Below is a small trained network, with its code and all its weights. Each question gives an input and a class and asks what happens when units are switched off, that is, made to give their printed mean instead of their output.

import numpy as np


def w(rows, s, z=0):
    codes = np.array(rows[::2]) - 128.0
    scale = np.full(codes.shape[1], s)
    scale[-1] = z or s
    return codes * scale


def f(y):
    return y / 2 * (1 + np.tanh(0.7978845608 * (y + 0.044715 * y**3)))


def log_softmax(a):
    a = a - a.max(-1, keepdims=True)
    return a - np.log(np.exp(a).sum(-1, keepdims=True))


def net(x, mask):
    res = np.array(x, float).reshape(1, 3) / 4 @ E
    y = f(res @ A[0][:, :-1].T + A[0][:, -1])
    res = res + np.where(mask, y, B[0][:, -1]) @ B[0][:, :-1]
    return log_softmax(res[-1] @ U[:, :-1].T + U[:, -1])


A, B = {}, {}
E = w([
[1,86,153,70],'x0',
[8,213,54,205],'x1',
[99,224,219,151],'x2',
],0.0099)
A[0] = w([
[87,188,29,116,77],'n1',
[189,130,165,36,42],'n2',
[105,189,194,110,129],'n3',
[101,203,49,132,90],'n4',
[201,126,139,181,56],'n5',
[174,120,144,228,154],'n6',
[121,67,58,134,196],'n7',
[84,147,5,152,70],'n8',
[80,102,178,56,102],'n9',
[163,69,166,114,81],'n10',
[173,124,58,101,253],'n11',
[125,54,53,142,240],'n12',
[194,154,97,157,69],'n13',
[136,93,70,105,75],'n14',
[204,194,92,161,160],'n15',
[167,80,111,65,107],'n16',
[152,143,156,27,131],'n17',
[174,93,29,101,170],'n18',
[146,61,88,91,84],'n19',
[44,49,180,100,120],'n20',
[57,114,130,101,96],'n21',
[120,193,61,197,93],'n22',
[162,108,175,88,78],'n23',
[144,206,205,74,177],'n24',
[105,173,189,162,140],'n25',
[72,166,77,139,57],'n26',
[132,148,190,175,200],'n27',
[135,176,224,127,165],'n28',
[195,173,100,165,73],'n29',
[147,200,184,69,102],'n30',
[94,149,68,196,94],'n31',
],0.012,0.0056)
B[0] = w([
[221,89,124,118,202],'n1',
[219,111,132,150,196],'n2',
[95,136,158,31,184],'n3',
[231,108,146,96,199],'n4',
[137,52,202,133,182],'n5',
[26,60,181,117,192],'n6',
[68,190,97,32,220],'n7',
[208,146,125,106,217],'n8',
[138,24,211,159,189],'n9',
[205,144,122,107,186],'n10',
[75,170,109,120,227],'n11',
[43,189,99,48,245],'n12',
[98,51,138,128,181],'n13',
[120,111,91,81,167],'n14',
[23,33,179,105,223],'n15',
[167,153,118,101,204],'n16',
[164,134,105,178,183],'n17',
[98,157,125,76,235],'n18',
[158,145,73,59,194],'n19',
[75,55,203,141,218],'n20',
[129,71,225,141,181],'n21',
[171,145,210,129,213],'n22',
[242,124,138,220,176],'n23',
[124,220,69,8,200],'n24',
[135,209,118,3,184],'n25',
[192,86,145,120,185],'n26',
[83,166,117,87,181],'n27',
[101,171,55,58,197],'n28',
[87,45,210,102,188],'n29',
[151,146,104,40,169],'n30',
[245,126,136,98,200],'n31',
],0.007,0.011)
U = w([
[235,97,148,126,124],'0',
[53,150,86,55,96],'1',
[30,6,241,142,90],'2',
[52,148,107,115,254],'3',
[135,116,67,197,90],'4',
],0.011,0.009)

Each question gives the input, the list of numbers given to net, and the class t.
The units are the neurons (one row each of A and B). Each row of codes is followed by its name. A weight is (code - 128) times the scale printed after its matrix; where a second scale follows, it is the last column's (A, B and U).
mask holds one flag per neuron, in row order. A switched-off neuron (its flag False) gives its mean, the last column of its row in B, instead of its output. The means were averaged over made-up inputs and are rounded, as every weight is.
A unit's drop is (log p(t) with every unit on - log p(t) with that unit switched off) / (log p(t) with every unit on - log p(t) with every unit switched off).
The circuit of an input: a set's keep is (log p(t) with only the set's units on - log p(t) with every unit switched off) / (log p(t) with every unit on - log p(t) with every unit switched off). Starting from the 12 units with the biggest drops (on a tie, the unit counted first), units are removed one at a time, each time the one whose removal leaves the highest keep (on an exact tie, the one counted first), for as long as the keep stays at least 0.8.
units of the circuit, in order: the units of the circuit, biggest drop first
unit that matters most: the unit with the biggest drop
k most important neurons: the k neurons with the biggest drops, biggest first
drop when u is switched off: that unit's drop, to one decimal
input [5,-5,0], class 0: units of the circuit, in order -> [n15 n23]
input [-2,-1,-1], class 3: 2 most important neurons -> [n20 n9]
input [-8,6,5], class 2: unit that matters most -> n15
input [-7,0,8], class 1: 2 most important neurons -> [n24 n28]
input [5,-7,8], class 1: 3 most important neurons -> [n24 n28 n3]
input [0,-3,0], class 3: 2 most important neurons -> [n31 n4]
input [-8,3,7], class 2: 3 most important neurons -> [n15 n29 n6]
input [-2,1,-1], class 3: 3 most important neurons -> [n20 n9 n21]
input [-7,8,6], class 0: 2 most important neurons -> [n31 n4]
input [2,-1,0], class 3: 2 most important neurons -> [n15 n29]
input [7,6,3], class 2: 2 most important neurons -> [n20 n21]
input [-1,-3,-1], class 3: 3 most important neurons -> [n31 n4 n1]
input [5,-5,7], class 1: 2 most important neurons -> [n24 n28]
input [2,-4,6], class 1: units of the circuit, in order -> [n24]
input [6,5,1], class 2: 2 most important neurons -> [n20 n21]
input [6,-4,7], class 1: drop when n25 is switched off -> 0.1
input [2,-2,3], class 3: drop when n19 is switched off -> 0.2
input [6,-5,-8], class 1: drop when n12 is switched off -> 0.2
